Below are the code and all the weights of a small trained network. Each question names an input and a class and asks about switching units off, where a switched-off unit gives its printed mean instead of its output.

import numpy as np


def w(rows, s, z=0):
    codes = np.array(rows[::2]) - 128.0
    scale = np.full(codes.shape[1], s)
    scale[-1] = z or s
    return codes * scale


def norm(h):
    return h / np.sqrt((h * h).mean(-1, keepdims=True) + 1e-5)


def f(y):
    return y / 2 * (1 + np.tanh(0.7978845608 * (y + 0.044715 * y**3)))


def log_softmax(a):
    a = a - a.max(-1, keepdims=True)
    return a - np.log(np.exp(a).sum(-1, keepdims=True))


def net(x, mask):
    res = np.array(x, float).reshape(1, 7) / 4 @ E
    u = 0
    for l in range(3):
        y = f(norm(res) @ A[l][:, :-1].T + A[l][:, -1])
        res = res + np.where(mask[u : u + 6], y, B[l][:, -1]) @ B[l][:, :-1]
        u += 6
    return log_softmax(norm(res)[-1] @ U[:, :-1].T + U[:, -1])


A, B = {}, {}
E = w([
[182,171,164,122],'x0',
[127,125,69,83],'x1',
[22,207,97,136],'x2',
[79,169,158,3],'x3',
[226,218,88,115],'x4',
[112,169,43,155],'x5',
[177,125,133,99],'x6',
],0.0038)
A[0] = w([
[217,120,32,113,185],'0.n0',
[159,51,123,84,4],'0.n1',
[70,191,99,225,53],'0.n2',
[208,161,105,156,69],'0.n3',
[16,97,17,173,110],'0.n4',
[172,182,254,132,85],'0.n5',
],0.0048,0.0017)
B[0] = w([
[87,91,123,99,247],'0.n0',
[160,146,153,200,111],'0.n1',
[152,138,66,255,164],'0.n2',
[142,36,87,152,151],'0.n3',
[95,105,47,122,251],'0.n4',
[72,167,83,163,188],'0.n5',
],0.0049,0.0014)
A[1] = w([
[131,134,149,176,63],'1.n0',
[112,45,94,195,162],'1.n1',
[253,94,138,180,128],'1.n2',
[135,123,128,181,4],'1.n3',
[185,61,154,96,147],'1.n4',
[74,75,187,104,213],'1.n5',
],0.0064,0.0014)
B[1] = w([
[125,160,155,171,114],'1.n0',
[171,204,110,47,237],'1.n1',
[151,25,252,158,254],'1.n2',
[113,186,175,130,107],'1.n3',
[140,2,79,124,210],'1.n4',
[246,82,98,131,242],'1.n5',
],0.0048,0.002)
A[2] = w([
[2,95,187,120,252],'2.n0',
[88,185,139,16,47],'2.n1',
[184,205,73,127,128],'2.n2',
[175,141,103,34,138],'2.n3',
[106,162,60,128,102],'2.n4',
[235,96,120,177,125],'2.n5',
],0.0078,0.003)
B[2] = w([
[234,86,100,136,255],'2.n0',
[111,178,254,87,219],'2.n1',
[161,64,124,111,172],'2.n2',
[36,134,151,171,221],'2.n3',
[143,77,93,151,172],'2.n4',
[198,61,226,117,239],'2.n5',
],0.0061,0.0031)
U = w([
[159,191,136,213,98],'0',
[94,91,91,85,85],'1',
[206,50,175,132,187],'2',
[129,160,121,150,1],'3',
[100,137,5,178,171],'4',
[100,209,177,68,150],'5',
],0.014,0.0078)

Each question gives the input, the list of numbers given to net, and the class t.
The units are the neurons (one row each of A and B). Each row of codes is followed by its name. A weight is (code - 128) times the scale printed after its matrix; where a second scale follows, it is the last column's (A, B and U).
mask holds one flag per neuron, layer by layer. A switched-off neuron (its flag False) gives its mean, the last column of its row in B, instead of its output. The means were averaged over made-up inputs and are rounded, as every weight is.
A unit's drop is (log p(t) with every unit on - log p(t) with that unit switched off) / (log p(t) with every unit on - log p(t) with every unit switched off).
The circuit of an input: a set's keep is (log p(t) with only the set's units on - log p(t) with every unit switched off) / (log p(t) with every unit on - log p(t) with every unit switched off). Starting from the 12 units with the biggest drops (on a tie, the unit counted first), units are removed one at a time, each time the one whose removal leaves the highest keep (on an exact tie, the one counted first), for as long as the keep stays at least 0.8.
units of the circuit, in order: the units of the circuit, biggest drop first
most important unit: the unit with the biggest drop
top k neurons: the k neurons with the biggest drops, biggest first
k most important neurons of layer l: the k neurons of layer l with the biggest drops, biggest first
drop of u: that unit's drop, to one decimal
input [-7,-6,5,8,-1,8,-1], class 4: units of the circuit, in order : [2.n0; 2.n5]
input [-2,0,8,4,3,-3,-7], class 4: most important unit : 2.n5
input [-6,5,7,-3,-8,-5,-2], class 4: units of the circuit, in order : [2.n5; 1.n2; 2.n1]
input [6,1,-1,-1,-6,4,-3], class 4: units of the circuit, in order : [2.n5; 1.n2]
input [6,3,8,-4,-5,-6,1], class 4: units of the circuit, in order : [2.n5; 2.n1]
input [-7,-6,-4,4,1,3,-6], class 1: top 2 neurons : [1.n1; 0.n4]
input [-4,5,-5,8,8,1,-6], class 5: units of the circuit, in order : [2.n1; 2.n3]
input [7,-1,-2,5,4,7,7], class 5: units of the circuit, in order : [2.n3; 2.n0]
input [4,7,-3,3,-1,2,-7], class 5: top 2 neurons : [2.n1; 0.n3]
input [-4,7,-6,4,1,6,2], class 1: 2 most important neurons of layer 0 : [0.n2; 0.n5]
input [-6,-6,4,6,-1,4,-7], class 4: drop of 0.n3 : 0.0
input [-7,-2,-6,8,8,7,8], class 5: drop of 2.n0 : 0.4
